Below is a small trained network, with its code and all its weights. Each question gives an input and a class and asks what happens when units are switched off, that is, made to give their printed mean instead of their output.

import numpy as np


def w(rows, s, z=0):
    codes = np.array(rows[::2]) - 128.0
    scale = np.full(codes.shape[1], s)
    scale[-1] = z or s
    return codes * scale


def f(y):
    return np.maximum(y, 0)


def log_softmax(a):
    a = a - a.max(-1, keepdims=True)
    return a - np.log(np.exp(a).sum(-1, keepdims=True))


def net(x, mask):
    res = np.array(x, float).reshape(1, 8) / 4 @ E
    y = f(res @ A[0][:, :-1].T + A[0][:, -1])
    res = res + np.where(mask, y, B[0][:, -1]) @ B[0][:, :-1]
    return log_softmax(res[-1] @ U[:, :-1].T + U[:, -1])


A, B = {}, {}
E = w([
[142,97,127,99,155,117,91,87,126,97,177],'x0',
[79,95,213,156,127,120,105,52,62,172,209],'x1',
[69,56,49,236,216,60,38,47,183,198,127],'x2',
[6,137,231,60,116,69,128,146,83,244,144],'x3',
[156,213,189,254,63,230,163,12,89,78,141],'x4',
[158,79,165,79,90,112,81,168,53,131,178],'x5',
[94,199,172,40,203,80,112,73,211,30,48],'x6',
[129,89,154,105,204,205,244,132,196,161,193],'x7',
],0.0068)
A[0] = w([
[139,107,173,93,158,130,179,147,135,117,128,70],'N1',
[159,181,174,94,82,88,44,125,33,82,152,96],'N2',
[172,144,126,133,126,128,133,119,159,100,78,85],'N3',
[147,108,91,156,176,88,79,23,153,144,155,61],'N4',
[168,198,72,129,148,138,145,110,206,42,45,147],'N5',
[142,188,127,139,134,117,142,150,187,81,63,43],'N6',
[152,148,103,99,124,136,145,112,204,63,16,77],'N7',
[92,120,120,156,131,87,71,91,87,131,143,136],'N8',
[210,156,94,157,124,166,180,95,82,110,158,58],'N9',
[139,180,122,135,121,152,126,150,172,101,96,96],'N10',
[229,145,122,181,101,240,176,131,121,70,167,88],'N11',
[189,85,50,82,125,108,99,254,141,151,112,53],'N12',
[68,87,88,197,192,109,73,56,158,162,159,4],'N13',
[110,117,169,25,201,102,185,178,133,144,180,129],'N14',
[112,150,184,126,73,106,63,116,39,109,124,34],'N15',
[160,65,34,113,139,93,101,221,130,124,117,35],'N16',
[115,85,61,174,185,87,66,163,141,140,158,230],'N17',
[199,127,110,147,110,255,172,116,114,78,168,121],'N18',
[91,138,135,185,68,179,166,131,129,183,108,82],'N19',
[96,117,237,60,168,103,217,137,133,144,189,45],'N20',
[119,91,53,112,103,74,146,183,99,157,131,73],'N21',
[80,176,216,141,103,125,165,154,111,178,95,140],'N22',
[66,146,109,211,99,170,190,123,136,192,159,74],'N23',
[188,189,105,108,136,124,139,84,193,69,46,106],'N24',
[154,151,96,117,139,118,123,122,195,78,69,32],'N25',
[212,127,139,149,107,249,171,98,99,85,167,90],'N26',
],0.0077,0.0031)
B[0] = w([
[114,146,137,135,100,150,118,146,179,100,158,166],'N1',
[181,123,171,123,40,59,109,175,60,30,64,203],'N2',
[111,100,114,166,159,141,122,134,111,84,141,171],'N3',
[129,69,161,223,139,108,103,60,174,100,177,196],'N4',
[47,171,38,239,241,149,92,171,76,1,155,255],'N5',
[89,146,118,125,166,157,143,158,119,57,107,191],'N6',
[84,157,84,165,204,148,60,213,105,20,105,225],'N7',
[141,85,169,135,107,81,108,82,125,119,132,182],'N8',
[132,99,146,198,81,186,144,99,134,138,196,188],'N9',
[100,140,131,139,132,134,160,146,131,71,134,175],'N10',
[200,105,171,255,91,207,212,116,127,96,232,239],'N11',
[178,84,33,80,98,91,190,252,167,193,113,222],'N12',
[106,54,155,171,168,76,44,27,199,188,149,211],'N13',
[100,131,126,15,104,197,108,151,239,101,82,225],'N14',
[162,149,234,105,60,71,67,110,64,74,88,187],'N15',
[181,86,18,105,121,73,168,180,138,187,82,205],'N16',
[182,67,78,150,112,68,120,107,212,162,124,217],'N17',
[155,136,121,198,69,188,199,133,154,109,215,231],'N18',
[120,194,150,142,181,110,203,83,64,192,120,168],'N19',
[53,164,201,22,98,224,124,126,185,115,115,211],'N20',
[164,121,81,82,121,94,151,142,119,191,88,182],'N21',
[108,215,168,47,136,108,139,144,93,180,110,188],'N22',
[136,210,153,130,219,116,178,61,105,229,166,187],'N23',
[85,115,104,192,197,125,104,177,98,29,118,227],'N24',
[84,137,66,155,173,120,100,179,100,100,112,193],'N25',
[188,113,157,165,51,211,202,127,121,114,194,227],'N26',
],0.0059,0.011)
U = w([
[189,84,18,114,115,82,158,189,168,179,99,143],'0',
[61,144,176,44,115,207,140,143,228,118,108,135],'1',
[150,148,205,108,28,70,85,132,24,76,71,127],'2',
[192,130,154,210,67,223,218,105,127,95,206,160],'3',
[77,218,168,141,178,125,184,72,62,226,118,129],'4',
[120,56,124,192,168,70,50,1,196,148,135,123],'5',
[77,151,66,193,217,151,113,162,116,19,111,143],'6',
[145,116,107,138,140,186,103,111,97,125,103,3],'7',
],0.0074,0.0044)

Each question gives the input, the list of numbers given to net, and the class t.
The units are the neurons (one row each of A and B). Each row of codes is followed by its name. A weight is (code - 128) times the scale printed after its matrix; where a second scale follows, it is the last column's (A, B and U).
mask holds one flag per neuron, in row order. A switched-off neuron (its flag False) gives its mean, the last column of its row in B, instead of its output. The means were averaged over made-up inputs and are rounded, as every weight is.
A unit's drop is (log p(t) with every unit on - log p(t) with that unit switched off) / (log p(t) with every unit on - log p(t) with every unit switched off).
The circuit of an input: a set's keep is (log p(t) with only the set's units on - log p(t) with every unit switched off) / (log p(t) with every unit on - log p(t) with every unit switched off). Starting from the 12 units with the biggest drops (on a tie, the unit counted first), units are removed one at a time, each time the one whose removal leaves the highest keep (on an exact tie, the one counted first), for as long as the keep stays at least 0.8.
circuit, biggest first: the units of the circuit, biggest drop first
most important unit: the unit with the biggest drop
top k neurons: the k neurons with the biggest drops, biggest first
drop of u: that unit's drop, to one decimal
input [-5,1,0,-7,-8,-8,-3,-6], class 0: top 2 neurons -> N12, N16
input [2,-2,6,4,-2,4,-5,6], class 5: circuit, biggest first -> N13
input [-1,-5,-1,2,0,5,-3,-5], class 2: top 2 neurons -> N2, N15
input [7,2,4,-5,6,8,7,-2], class 5: circuit, biggest first -> N4, N13
input [-5,7,1,4,-3,7,-4,3], class 1: circuit, biggest first -> N20, N14
input [-7,4,-3,8,-3,-3,-8,-5], class 4: top 3 neurons -> N23, N19, N22
input [2,-8,-1,8,4,-4,2,4], class 1: circuit, biggest first -> N20, N11
input [4,7,3,3,5,3,2,-1], class 2: circuit, biggest first -> N15, N2
input [-7,4,6,4,-1,5,-7,6], class 4: top 2 neurons -> N23, N19
input [-8,-3,-4,6,-1,-7,8,5], class 6: top 2 neurons -> N5, N7
input [7,4,2,-7,-2,-7,1,4], class 5: top 3 neurons -> N13, N4, N17
input [-2,4,6,1,4,5,0,-6], class 5: top 2 neurons -> N13, N4
input [-6,5,-4,-3,-7,5,-3,6], class 0: top 3 neurons -> N12, N16, N21
input [2,4,-6,6,3,5,5,4], class 1: circuit, biggest first -> N20
input [1,-5,1,8,8,2,-5,-5], class 2: top 2 neurons -> N15, N2
input [3,-4,0,5,-6,-1,-3,7], class 1: drop of N14 -> 1.5
input [5,5,-1,8,4,-1,0,6], class 1: drop of N20 -> 0.5
input [3,-1,0,6,0,6,-7,-1], class 2: drop of N20 -> 0.0
input [-6,6,5,1,2,-5,-3,-5], class 5: drop of N13 -> 0.1
input [5,-2,-3,0,0,8,1,0], class 2: most important unit -> N2
